Below are the code and all the weights of a small trained network. Each question names an input and a target symbol and asks about switching units off, where a switched-off unit gives its printed mean instead of its output.

import numpy as np


def w(rows, s, z=0):
    codes = np.array(rows[::2]) - 128.0
    scale = np.full(codes.shape[1], s)
    scale[-1] = z or s
    return codes * scale


def norm(h):
    return h / np.sqrt((h * h).mean(-1, keepdims=True) + 1e-5)


def softmax(a):
    e = np.exp(a - a.max(-1, keepdims=True))
    return e / e.sum(-1, keepdims=True)


def log_softmax(a):
    a = a - a.max(-1, keepdims=True)
    return a - np.log(np.exp(a).sum(-1, keepdims=True))


def net(x, mask):
    ids = ['ΛΠαβεζημφ'.index(c) for c in x.split()]
    T = len(ids)
    res = E[ids] + P[:T]
    u = 0
    for l in range(3):
        r = norm(res)
        for j in range(2):
            rows = slice(3 * j, 3 * j + 3)
            q, k, v = (r @ M[l][rows].T for M in (Q, K, V))
            z = softmax(np.where(np.tri(T) > 0, q @ k.T / 3**0.5, -1e9)) @ v
            o = O[l][rows]
            res = res + np.where(mask[u + j], z, o[:, -1]) @ o[:, :-1]
        u += 2
    return log_softmax(norm(res)[-1] @ U[:, :-1].T + U[:, -1])


Q, K, V, O = {}, {}, {}, {}
E = w([
[214,169,128,179,109,188,3],'Λ',
[127,138,113,133,85,150,67],'Π',
[138,128,152,82,104,107,52],'α',
[93,116,103,117,105,140,171],'β',
[170,172,77,101,105,135,142],'ε',
[117,182,114,98,135,172,135],'ζ',
[205,149,178,131,111,143,167],'η',
[144,129,172,88,71,92,145],'μ',
[123,101,187,148,130,180,95],'φ',
],0.025)
P = w([
[123,158,140,131,137,72,111],'0',
[120,116,111,122,159,98,129],'1',
[122,124,112,108,139,120,126],'2',
[131,127,110,95,136,145,129],'3',
[138,125,111,86,123,162,128],'4',
[145,120,108,70,128,181,128],'5',
[142,103,104,58,117,189,126],'6',
[159,97,102,52,111,211,129],'7',
[161,82,100,34,114,228,128],'8',
[179,61,103,14,101,249,148],'9',
[154,84,140,41,120,254,62],'10',
],0.0085)
Q[0] = w([
[167,128,244,109,130,91,90],'L0H0',
[180,134,84,42,62,195,109],'L0H0',
[110,151,129,201,129,9,124],'L0H0',
[168,97,154,44,91,214,114],'L0H1',
[160,147,130,71,45,206,75],'L0H1',
[123,202,127,89,124,190,167],'L0H1',
],0.011)
K[0] = w([
[186,58,175,115,83,124,87],'L0H0',
[136,161,143,71,107,230,130],'L0H0',
[121,143,142,199,180,62,108],'L0H0',
[141,116,92,7,63,228,112],'L0H1',
[191,70,150,26,88,231,141],'L0H1',
[193,71,134,114,113,151,100],'L0H1',
],0.012)
V[0] = w([
[120,139,60,121,93,98,98],'L0H0',
[125,121,195,171,134,97,69],'L0H0',
[136,209,220,114,139,95,102],'L0H0',
[132,76,182,165,85,80,111],'L0H1',
[194,118,104,178,2,154,99],'L0H1',
[104,155,108,178,45,104,146],'L0H1',
],0.0094)
O[0] = w([
[116,159,161,166,79,194,170,130],'L0H0',
[147,189,76,46,104,186,233,71],'L0H0',
[99,132,163,93,252,149,124,145],'L0H0',
[135,129,13,55,144,255,145,76],'L0H1',
[59,217,210,93,60,188,149,255],'L0H1',
[105,206,85,148,97,151,151,101],'L0H1',
],0.0078,0.007)
Q[1] = w([
[97,144,148,126,39,68,45],'L1H0',
[89,83,62,147,159,98,173],'L1H0',
[65,109,137,167,122,154,140],'L1H0',
[123,126,37,55,137,85,99],'L1H1',
[198,91,91,120,102,1,223],'L1H1',
[77,54,144,92,184,188,151],'L1H1',
],0.0098)
K[1] = w([
[187,91,243,180,86,122,145],'L1H0',
[178,211,118,152,206,89,86],'L1H0',
[143,167,110,60,82,138,149],'L1H0',
[95,115,101,170,159,180,212],'L1H1',
[48,217,83,184,226,96,119],'L1H1',
[199,103,1,128,130,124,132],'L1H1',
],0.0092)
V[1] = w([
[19,82,95,107,110,111,129],'L1H0',
[115,149,97,115,116,68,176],'L1H0',
[140,81,156,168,158,135,170],'L1H0',
[6,117,135,145,179,132,79],'L1H1',
[101,73,173,99,70,118,185],'L1H1',
[120,131,138,212,185,187,211],'L1H1',
],0.015)
O[1] = w([
[83,89,77,179,68,126,115,96],'L1H0',
[174,125,48,156,115,59,151,23],'L1H0',
[150,77,134,145,152,149,170,71],'L1H0',
[8,60,154,124,181,180,21,103],'L1H1',
[122,76,135,92,49,170,227,172],'L1H1',
[124,126,164,195,196,190,187,2],'L1H1',
],0.013,0.0079)
Q[2] = w([
[129,98,104,109,140,154,148],'L2H0',
[124,143,104,178,133,105,156],'L2H0',
[74,117,134,100,166,134,156],'L2H0',
[75,177,155,74,81,88,104],'L2H1',
[143,116,107,141,124,102,9],'L2H1',
[131,133,187,143,129,149,77],'L2H1',
],0.012)
K[2] = w([
[85,79,135,96,150,255,177],'L2H0',
[114,202,63,186,152,103,170],'L2H0',
[58,128,179,56,251,96,131],'L2H0',
[228,107,181,104,17,216,85],'L2H1',
[106,70,216,204,115,84,19],'L2H1',
[160,82,149,141,185,242,12],'L2H1',
],0.0074)
V[2] = w([
[183,105,94,143,146,59,177],'L2H0',
[144,166,149,98,100,176,203],'L2H0',
[127,182,180,162,255,118,95],'L2H0',
[53,92,77,184,156,168,246],'L2H1',
[246,121,137,168,65,154,119],'L2H1',
[83,187,177,60,170,71,206],'L2H1',
],0.0085)
O[2] = w([
[24,137,156,78,95,139,116,44],'L2H0',
[64,78,82,156,140,82,63,159],'L2H0',
[133,138,63,134,18,134,91,113],'L2H0',
[124,183,152,76,103,75,68,4],'L2H1',
[213,128,114,152,147,253,2,137],'L2H1',
[56,47,129,129,141,71,159,148],'L2H1',
],0.0088,0.011)
U = w([
[197,198,59,156,163,191,50,69],'Λ',
[28,243,128,132,36,200,132,19],'Π',
[142,99,13,5,128,99,19,28],'α',
[101,24,26,254,88,105,159,254],'β',
[175,188,196,171,67,12,90,102],'ε',
[126,82,145,186,204,19,45,175],'ζ',
[216,156,149,152,171,133,246,138],'η',
[118,123,26,84,71,123,245,142],'μ',
[68,76,112,126,191,246,166,173],'φ',
],0.0089,0.0045)

Each question gives the input, a string of symbols that net reads in full, and the target symbol t.
The units are the heads (3 rows each of Q, K, V and O). Each row of codes is followed by its name. A weight is (code - 128) times the scale printed after its matrix; where a second scale follows, it is the last column's (O and U).
mask holds one flag per head, layer by layer. A switched-off head (its flag False) gives its mean, the last column of its rows in O, instead of its output. The means were averaged over made-up inputs and are rounded, as every weight is.
A unit's drop is (log p(t) with every unit on - log p(t) with that unit switched off) / (log p(t) with every unit on - log p(t) with every unit switched off).
The circuit of an input: a set's keep is (log p(t) with only the set's units on - log p(t) with every unit switched off) / (log p(t) with every unit on - log p(t) with every unit switched off). Starting from all 6 units, units are removed one at a time, each time the one whose removal leaves the highest keep (on an exact tie, the one counted first), for as long as the keep stays at least 0.8.
circuit, biggest first: the units of the circuit, biggest drop first
unit that matters most: the unit with the biggest drop
which heads matter: for each layer, one digit per head in row order, 1 if its drop is at least 0.15 and else 0, layers parted by /
input ζ ζ φ η α φ α φ Π φ α, target φ: circuit, biggest first => [L1H0]
input ε β α ε ζ, target ε: circuit, biggest first => [L0H0 L0H1]
input β ζ φ α Π η ε, target η: which heads matter => 00 / 10 / 11
input β Π η α ζ, target α: which heads matter => 01 / 01 / 00
input μ α α Π Λ ε η ζ, target η: which heads matter => 10 / 01 / 00
input β α φ η μ ε φ ε ζ φ μ, target φ: circuit, biggest first => [L1H0 L2H0]
input ζ ζ ε ζ ε Λ α μ α Π φ, target Π: circuit, biggest first => [L0H1 L1H0]
input φ β ζ Π, target ζ: which heads matter => 11 / 01 / 00
input ζ η η φ, target η: which heads matter => 00 / 01 / 00
input ζ α φ φ μ, target φ: which heads matter => 00 / 11 / 00
input φ α ε ε, target ε: which heads matter => 10 / 00 / 00
input ζ Λ φ ζ φ β η β, target η: circuit, biggest first => [L0H0 L1H1]
input ζ φ α μ μ Λ ε φ, target ε: which heads matter => 01 / 01 / 00
input η ζ η, target ζ: unit that matters most => L0H0
input Π μ Π φ ε φ Π, target φ: circuit, biggest first => [L2H0 L1H0]
input μ ζ Π, target ζ: circuit, biggest first => [L0H0 L0H1]
input ε α ζ ε, target ζ: circuit, biggest first => [L0H0 L1H1]
input η Λ Λ ζ ζ, target ζ: circuit, biggest first => [L0H1 L0H0]
input Π Π α μ, target μ: circuit, biggest first => [L0H0 L0H1 L1H1]
input φ Λ φ, target Λ: circuit, biggest first => [L1H1 L0H0]
input φ φ ζ, target φ: which heads matter => 00 / 10 / 00
input α β φ Λ β Π φ ζ α, target ζ: circuit, biggest first => [L0H1]
input ζ Π φ Λ, target φ: circuit, biggest first => [L1H1 L0H0]
input β ε ζ β, target ζ: circuit, biggest first => [L0H1 L0H0]
input Π ζ η β μ Π, target μ: which heads matter => 00 / 01 / 00
input ε ε φ Π β Π α φ ζ φ, target ζ: which heads matter => 01 / 00 / 00
input ζ ε ε φ α ζ η φ ε φ, target ε: circuit, biggest first => [L1H1]
input ε Π Π, target Π: which heads matter => 11 / 00 / 00
input μ φ Λ φ α Π ζ β α, target β: which heads matter => 10 / 10 / 00
